Below are the code and all the weights of a small trained network. Each question names an input and a class and asks about switching units off, where a switched-off unit gives its printed mean instead of its output.

import numpy as np


def w(rows, s, z=0):
    codes = np.array(rows[::2]) - 128.0
    scale = np.full(codes.shape[1], s)
    scale[-1] = z or s
    return codes * scale


def f(y):
    return y / 2 * (1 + np.tanh(0.7978845608 * (y + 0.044715 * y**3)))


def log_softmax(a):
    a = a - a.max(-1, keepdims=True)
    return a - np.log(np.exp(a).sum(-1, keepdims=True))


def net(x, mask):
    res = np.array(x, float).reshape(1, 8) / 4 @ E
    y = f(res @ A[0][:, :-1].T + A[0][:, -1])
    res = res + np.where(mask, y, B[0][:, -1]) @ B[0][:, :-1]
    return log_softmax(res[-1] @ U[:, :-1].T + U[:, -1])


A, B = {}, {}
E = w([
[149,31,174,153,173,46,114],'x0',
[130,126,133,134,130,135,133],'x1',
[131,130,141,129,125,134,131],'x2',
[157,227,147,93,177,70,218],'x3',
[253,94,76,113,98,127,154],'x4',
[130,131,140,133,121,129,130],'x5',
[128,130,128,124,124,124,124],'x6',
[133,127,145,130,121,136,134],'x7',
],0.012)
A[0] = w([
[230,94,96,108,137,120,183,120],'neuron 0',
[129,117,86,142,79,171,146,136],'neuron 1',
[140,133,149,136,119,112,106,102],'neuron 2',
[168,120,147,136,116,124,146,105],'neuron 3',
[150,149,168,151,115,112,97,101],'neuron 4',
[138,104,86,147,94,163,141,129],'neuron 5',
[185,124,81,116,120,190,91,146],'neuron 6',
[98,133,144,136,173,63,141,124],'neuron 7',
[69,29,147,141,114,163,59,50],'neuron 8',
[90,133,170,134,157,76,176,123],'neuron 9',
[105,187,130,130,108,174,137,153],'neuron 10',
[156,93,171,140,115,167,143,115],'neuron 11',
[68,60,127,176,75,144,69,139],'neuron 12',
[160,196,134,112,131,97,178,130],'neuron 13',
[96,130,141,110,107,46,129,138],'neuron 14',
[158,40,153,159,149,87,132,192],'neuron 15',
[91,77,120,190,121,152,41,209],'neuron 16',
[108,122,164,126,175,89,154,142],'neuron 17',
[108,136,163,141,193,70,139,120],'neuron 18',
[149,139,66,143,55,201,120,146],'neuron 19',
[146,117,58,105,45,188,110,146],'neuron 20',
[76,230,94,110,107,184,166,51],'neuron 21',
[172,191,125,105,115,98,126,67],'neuron 22',
[165,152,83,127,137,173,162,93],'neuron 23',
[141,142,46,128,103,127,117,129],'neuron 24',
[255,104,100,114,99,85,163,4],'neuron 25',
[129,129,164,130,174,137,166,148],'neuron 26',
[106,167,118,112,100,142,144,104],'neuron 27',
[194,109,55,106,34,188,122,150],'neuron 28',
[76,211,89,114,101,185,151,168],'neuron 29',
[129,101,115,115,76,181,70,151],'neuron 30',
[118,136,148,100,167,89,131,120],'neuron 31',
[255,113,120,102,116,86,138,153],'neuron 32',
[172,37,159,134,153,84,110,21],'neuron 33',
[102,115,144,127,177,104,140,102],'neuron 34',
],0.0092,0.011)
B[0] = w([
[75,134,54,89,95,157,161,189],'neuron 0',
[150,127,169,178,146,81,128,161],'neuron 1',
[123,126,118,125,132,132,147,122],'neuron 2',
[131,134,108,114,120,133,140,133],'neuron 3',
[140,106,117,112,121,130,145,122],'neuron 4',
[133,131,164,132,160,100,142,153],'neuron 5',
[129,109,199,180,144,74,129,175],'neuron 6',
[156,172,158,162,175,113,113,175],'neuron 7',
[142,200,55,2,125,248,42,190],'neuron 8',
[162,129,153,153,149,127,100,181],'neuron 9',
[84,125,79,97,96,147,177,190],'neuron 10',
[106,113,128,162,137,133,129,136],'neuron 11',
[92,147,13,36,72,167,132,216],'neuron 12',
[128,145,61,98,98,144,115,190],'neuron 13',
[169,130,132,122,134,140,113,161],'neuron 14',
[137,211,82,96,159,199,48,223],'neuron 15',
[87,78,102,132,82,78,190,245],'neuron 16',
[188,147,169,151,175,154,87,178],'neuron 17',
[185,135,152,161,166,115,108,182],'neuron 18',
[163,112,183,154,158,90,140,195],'neuron 19',
[172,121,206,182,168,38,140,196],'neuron 20',
[168,194,45,40,132,185,51,195],'neuron 21',
[93,94,118,128,90,107,169,143],'neuron 22',
[105,115,156,173,129,95,154,147],'neuron 23',
[131,118,186,135,109,99,119,152],'neuron 24',
[133,180,58,41,130,233,27,169],'neuron 25',
[145,124,122,148,153,123,82,161],'neuron 26',
[101,127,101,127,128,166,134,150],'neuron 27',
[153,121,194,174,154,92,143,208],'neuron 28',
[56,109,51,60,80,134,160,231],'neuron 29',
[122,102,182,178,131,73,179,191],'neuron 30',
[143,117,166,148,138,122,116,156],'neuron 31',
[72,65,65,69,46,129,174,207],'neuron 32',
[51,31,72,89,11,80,217,162],'neuron 33',
[145,135,130,144,136,120,136,147],'neuron 34',
],0.007,0.013)
U = w([
[16,53,115,112,85,114,220,39],'0',
[130,164,99,82,147,215,25,253],'1',
[213,93,254,202,200,76,131,113],'2',
],0.0084,0.0012)

Each question gives the input, the list of numbers given to net, and the class t.
The units are the neurons (one row each of A and B). Each row of codes is followed by its name. A weight is (code - 128) times the scale printed after its matrix; where a second scale follows, it is the last column's (A, B and U).
mask holds one flag per neuron, in row order. A switched-off neuron (its flag False) gives its mean, the last column of its row in B, instead of its output. The means were averaged over made-up inputs and are rounded, as every weight is.
A unit's drop is (log p(t) with every unit on - log p(t) with that unit switched off) / (log p(t) with every unit on - log p(t) with every unit switched off).
The circuit of an input: a set's keep is (log p(t) with only the set's units on - log p(t) with every unit switched off) / (log p(t) with every unit on - log p(t) with every unit switched off). Starting from the 12 units with the biggest drops (on a tie, the unit counted first), units are removed one at a time, each time the one whose removal leaves the highest keep (on an exact tie, the one counted first), for as long as the keep stays at least 0.8.
units of the circuit, in order: the units of the circuit, biggest drop first
k most important neurons: the k neurons with the biggest drops, biggest first
drop of u: that unit's drop, to one decimal
input [5,-7,1,3,4,-3,4,-2], class 1: units of the circuit, in order : neuron 25
input [1,-1,3,6,0,1,-3,6], class 2: 2 most important neurons : neuron 12; neuron 8
input [-8,2,0,-1,-6,3,-2,7], class 0: 4 most important neurons : neuron 29; neuron 15; neuron 8; neuron 10
input [-7,-6,7,1,7,-8,5,1], class 0: 3 most important neurons : neuron 32; neuron 29; neuron 0
input [6,7,2,-5,-4,4,0,-6], class 1: 2 most important neurons : neuron 8; neuron 15
input [-2,1,6,3,1,1,7,5], class 0: 3 most important neurons : neuron 15; neuron 8; neuron 25
input [6,7,8,4,8,-1,-4,4], class 1: 3 most important neurons : neuron 25; neuron 15; neuron 16
input [-8,5,-8,-2,-7,-3,3,-7], class 0: 2 most important neurons : neuron 29; neuron 15
input [7,7,-7,-8,-6,1,2,3], class 1: 2 most important neurons : neuron 8; neuron 15
input [7,3,-6,-4,-1,2,-8,5], class 1: 2 most important neurons : neuron 15; neuron 8
input [4,0,2,7,8,-8,6,0], class 1: drop of neuron 16 : 0.2
input [-3,0,-1,8,8,-3,-6,-1], class 0: drop of neuron 15 : 0.1
input [-2,0,-8,6,8,-3,5,-4], class 0: drop of neuron 32 : 0.5
input [8,1,3,-7,-8,-8,-3,-4], class 1: drop of neuron 8 : 2.5
input [-6,4,-6,8,8,-7,2,-4], class 0: most important neuron : neuron 32
